Below is a small trained network, with its code and all its weights. Each question gives an input and a class and asks what happens when units are switched off, that is, made to give their printed mean instead of their output.

import numpy as np


def w(rows, s, z=0):
    codes = np.array(rows[::2]) - 128.0
    scale = np.full(codes.shape[1], s)
    scale[-1] = z or s
    return codes * scale


def f(y):
    return y / 2 * (1 + np.tanh(0.7978845608 * (y + 0.044715 * y**3)))


def log_softmax(a):
    a = a - a.max(-1, keepdims=True)
    return a - np.log(np.exp(a).sum(-1, keepdims=True))


def net(x, mask):
    res = np.array(x, float).reshape(1, 5) / 4 @ E
    y = f(res @ A[0][:, :-1].T + A[0][:, -1])
    res = res + np.where(mask, y, B[0][:, -1]) @ B[0][:, :-1]
    return log_softmax(res[-1] @ U[:, :-1].T + U[:, -1])


A, B = {}, {}
E = w([
[254,192,126,170,153],'x0',
[77,153,148,114,30],'x1',
[171,74,179,185,116],'x2',
[138,74,140,195,134],'x3',
[91,25,203,150,152],'x4',
],0.0089)
A[0] = w([
[96,153,167,57,42,165],'neuron 1',
[111,85,145,139,179,98],'neuron 2',
[106,169,172,154,106,103],'neuron 3',
[133,165,34,155,58,253],'neuron 4',
[143,138,146,111,136,159],'neuron 5',
[115,181,160,152,117,7],'neuron 6',
[82,90,82,104,153,243],'neuron 7',
[146,93,184,196,184,253],'neuron 8',
[220,129,92,188,138,38],'neuron 9',
[120,114,118,148,137,3],'neuron 10',
[105,64,171,98,150,253],'neuron 11',
[168,41,177,110,121,252],'neuron 12',
[64,120,117,147,228,72],'neuron 13',
[106,80,85,145,126,7],'neuron 14',
[137,125,151,167,101,211],'neuron 15',
[148,107,68,100,124,253],'neuron 16',
[161,145,87,95,54,193],'neuron 17',
[201,94,146,180,97,107],'neuron 18',
[121,39,232,130,90,253],'neuron 19',
[82,181,57,75,99,157],'neuron 20',
[92,105,97,10,112,130],'neuron 21',
[160,83,157,185,130,40],'neuron 22',
[71,128,82,154,27,144],'neuron 23',
],0.011,0.0017)
B[0] = w([
[142,107,89,204,154,216],'neuron 1',
[161,116,143,121,179,167],'neuron 2',
[151,154,138,121,209,143],'neuron 3',
[131,59,78,100,198,213],'neuron 4',
[116,124,63,124,99,135],'neuron 5',
[159,127,144,175,156,133],'neuron 6',
[254,55,112,190,30,184],'neuron 7',
[157,144,32,140,135,218],'neuron 8',
[148,89,127,153,137,208],'neuron 9',
[128,121,204,139,65,123],'neuron 10',
[210,136,71,124,128,202],'neuron 11',
[111,94,86,105,130,205],'neuron 12',
[122,84,90,164,154,168],'neuron 13',
[124,82,167,168,47,141],'neuron 14',
[80,97,74,87,167,159],'neuron 15',
[138,65,116,131,77,156],'neuron 16',
[102,107,75,100,211,189],'neuron 17',
[144,133,103,95,79,192],'neuron 18',
[132,50,56,96,159,255],'neuron 19',
[173,107,125,100,148,230],'neuron 20',
[166,96,104,153,99,210],'neuron 21',
[35,152,112,72,116,181],'neuron 22',
[166,99,169,152,171,207],'neuron 23',
],0.0059,0.0089)
U = w([
[162,138,55,82,49,253],'0',
[153,153,47,131,55,253],'1',
[255,102,152,140,66,196],'2',
[161,101,168,144,206,231],'3',
[148,112,115,62,150,91],'4',
[220,140,254,130,71,3],'5',
[27,207,110,166,108,3],'6',
],0.0076,0.0017)

Each question gives the input, the list of numbers given to net, and the class t.
The units are the neurons (one row each of A and B). Each row of codes is followed by its name. A weight is (code - 128) times the scale printed after its matrix; where a second scale follows, it is the last column's (A, B and U).
mask holds one flag per neuron, in row order. A switched-off neuron (its flag False) gives its mean, the last column of its row in B, instead of its output. The means were averaged over made-up inputs and are rounded, as every weight is.
A unit's drop is (log p(t) with every unit on - log p(t) with that unit switched off) / (log p(t) with every unit on - log p(t) with every unit switched off).
The circuit of an input: a set's keep is (log p(t) with only the set's units on - log p(t) with every unit switched off) / (log p(t) with every unit on - log p(t) with every unit switched off). Starting from the 12 units with the biggest drops (on a tie, the unit counted first), units are removed one at a time, each time the one whose removal leaves the highest keep (on an exact tie, the one counted first), for as long as the keep stays at least 0.8.
units of the circuit, in order: the units of the circuit, biggest drop first
most important unit: the unit with the biggest drop
top k neurons: the k neurons with the biggest drops, biggest first
drop when u is switched off: that unit's drop, to one decimal
input [0,1,-3,-1,-7], class 4: top 2 neurons	(neuron 4; neuron 17)
input [-8,-7,-5,-2,7], class 2: units of the circuit, in order	(neuron 7; neuron 11)
input [-8,-4,-5,2,8], class 2: units of the circuit, in order	(neuron 7; neuron 11)
input [3,-4,-7,0,-8], class 4: top 2 neurons	(neuron 4; neuron 17)
input [-8,6,-3,-4,-8], class 2: top neuron	(neuron 23)
input [1,5,3,4,-8], class 4: units of the circuit, in order	(neuron 4; neuron 17; neuron 7)
input [-8,6,2,6,-3], class 2: units of the circuit, in order	(neuron 23; neuron 7; neuron 22)
input [-3,8,4,-4,4], class 3: top 2 neurons	(neuron 23; neuron 1)
input [3,3,-3,-3,-6], class 4: units of the circuit, in order	(neuron 4; neuron 17; neuron 7)
input [-7,6,-3,6,-5], class 2: top 2 neurons	(neuron 23; neuron 7)
input [-8,-8,-1,0,8], class 2: top 3 neurons	(neuron 7; neuron 11; neuron 14)
input [-2,-5,6,-5,4], class 0: drop when neuron 23 is switched off	0.2
input [4,-2,0,8,2], class 1: drop when neuron 18 is switched off	0.1
input [-3,-8,8,1,5], class 0: most important unit	neuron 8
input [-7,-2,3,-5,-6], class 2: drop when neuron 23 is switched off	0.1
